Below is a small trained network, with its code and all its weights. Each question gives an input and a class and asks what happens when units are switched off, that is, made to give their printed mean instead of their output.

import numpy as np


def w(rows, s, z=0):
    codes = np.array(rows[::2]) - 128.0
    scale = np.full(codes.shape[1], s)
    scale[-1] = z or s
    return codes * scale


def f(y):
    return np.maximum(y, 0)


def log_softmax(a):
    a = a - a.max(-1, keepdims=True)
    return a - np.log(np.exp(a).sum(-1, keepdims=True))


def net(x, mask):
    res = np.array(x, float).reshape(1, 6) / 4 @ E
    y = f(res @ A[0][:, :-1].T + A[0][:, -1])
    res = res + np.where(mask, y, B[0][:, -1]) @ B[0][:, :-1]
    return log_softmax(res[-1] @ U[:, :-1].T + U[:, -1])


A, B = {}, {}
E = w([
[118,74,151,47],'x0',
[124,124,122,128],'x1',
[173,182,57,57],'x2',
[130,131,133,127],'x3',
[127,123,123,128],'x4',
[8,180,154,106],'x5',
],0.011)
A[0] = w([
[190,66,86,174,90],'N1',
[135,114,182,105,138],'N2',
[234,20,153,212,155],'N3',
[224,133,104,155,161],'N4',
[110,116,64,123,210],'N5',
[132,101,217,148,128],'N6',
[124,175,140,184,161],'N7',
[192,184,131,87,44],'N8',
[70,142,109,142,216],'N9',
[173,80,125,128,72],'N10',
[137,180,158,164,111],'N11',
[142,129,202,80,186],'N12',
[107,49,162,180,111],'N13',
[104,156,146,133,101],'N14',
[127,75,59,151,144],'N15',
[133,112,187,93,135],'N16',
[34,158,113,141,93],'N17',
[93,86,195,174,127],'N18',
[144,236,155,203,191],'N19',
[205,107,168,137,87],'N20',
[115,50,177,194,100],'N21',
[156,190,105,184,81],'N22',
[70,161,99,107,180],'N23',
[100,127,85,218,59],'N24',
[112,105,154,167,72],'N25',
[128,77,179,2,249],'N26',
[113,65,142,67,248],'N27',
[121,209,89,212,133],'N28',
[156,207,75,50,162],'N29',
[30,154,93,116,82],'N30',
[105,73,191,190,109],'N31',
[156,155,100,93,117],'N32',
],0.0092,0.0014)
B[0] = w([
[7,111,181,73,195],'N1',
[121,131,97,166,152],'N2',
[42,140,167,60,247],'N3',
[65,95,191,53,198],'N4',
[165,205,175,168,149],'N5',
[195,153,155,183,176],'N6',
[124,104,118,146,167],'N7',
[139,219,123,108,163],'N8',
[108,126,192,49,169],'N9',
[52,125,113,52,167],'N10',
[122,104,71,128,154],'N11',
[91,72,44,179,159],'N12',
[228,226,168,177,188],'N13',
[89,150,139,76,150],'N14',
[79,181,134,128,156],'N15',
[148,93,91,155,156],'N16',
[49,110,203,76,187],'N17',
[148,199,138,97,190],'N18',
[113,48,53,150,191],'N19',
[45,121,177,67,176],'N20',
[232,197,175,144,196],'N21',
[115,63,75,184,171],'N22',
[99,138,171,88,173],'N23',
[99,132,85,190,169],'N24',
[194,178,146,158,159],'N25',
[150,62,33,204,200],'N26',
[168,89,1,241,178],'N27',
[100,47,43,189,190],'N28',
[232,225,137,178,194],'N29',
[81,121,132,91,185],'N30',
[199,196,129,143,194],'N31',
[160,184,165,156,159],'N32',
],0.0051,0.011)
U = w([
[235,217,178,144,77],'0',
[78,84,206,43,56],'1',
[165,2,71,204,73],'2',
[167,100,158,128,254],'3',
],0.0087,0.0044)

Each question gives the input, the list of numbers given to net, and the class t.
The units are the neurons (one row each of A and B). Each row of codes is followed by its name. A weight is (code - 128) times the scale printed after its matrix; where a second scale follows, it is the last column's (A, B and U).
mask holds one flag per neuron, in row order. A switched-off neuron (its flag False) gives its mean, the last column of its row in B, instead of its output. The means were averaged over made-up inputs and are rounded, as every weight is.
A unit's drop is (log p(t) with every unit on - log p(t) with that unit switched off) / (log p(t) with every unit on - log p(t) with every unit switched off).
The circuit of an input: a set's keep is (log p(t) with only the set's units on - log p(t) with every unit switched off) / (log p(t) with every unit on - log p(t) with every unit switched off). Starting from the 12 units with the biggest drops (on a tie, the unit counted first), units are removed one at a time, each time the one whose removal leaves the highest keep (on an exact tie, the one counted first), for as long as the keep stays at least 0.8.
circuit, biggest first: the units of the circuit, biggest drop first
most important unit: the unit with the biggest drop
top k neurons: the k neurons with the biggest drops, biggest first
drop of u: that unit's drop, to one decimal
input [-2,2,-6,-1,-6,-7], class 1: most important unit : N3
input [-8,-4,5,-5,2,2], class 2: circuit, biggest first : N28; N19
input [-7,-8,5,-7,4,-2], class 2: circuit, biggest first : N28; N22
input [-1,-4,-4,-4,-6,-6], class 1: circuit, biggest first : N3; N1
input [7,-3,-3,1,-4,-3], class 2: circuit, biggest first : N26; N27
input [-8,3,7,5,7,-6], class 2: top 2 neurons : N28; N22
input [-8,-6,3,-2,1,5], class 2: top 2 neurons : N28; N19
input [-7,-4,3,-3,1,8], class 1: top 2 neurons : N17; N9
input [3,-6,5,0,5,-6], class 1: top 2 neurons : N4; N1
input [-7,3,-3,4,7,5], class 2: top 3 neurons : N28; N19; N3
input [-8,-8,3,4,-2,-6], class 2: top 3 neurons : N28; N22; N19
input [-7,0,-7,-7,6,-8], class 1: top 4 neurons : N3; N1; N4; N20
input [3,5,-2,-4,0,2], class 2: drop of N28 : -0.2
input [-7,-3,4,-4,-3,8], class 1: circuit, biggest first : N17
input [-7,-2,6,3,2,8], class 1: drop of N30 : 0.4
input [-8,-5,-5,4,-4,2], class 2: drop of N14 : 0.0
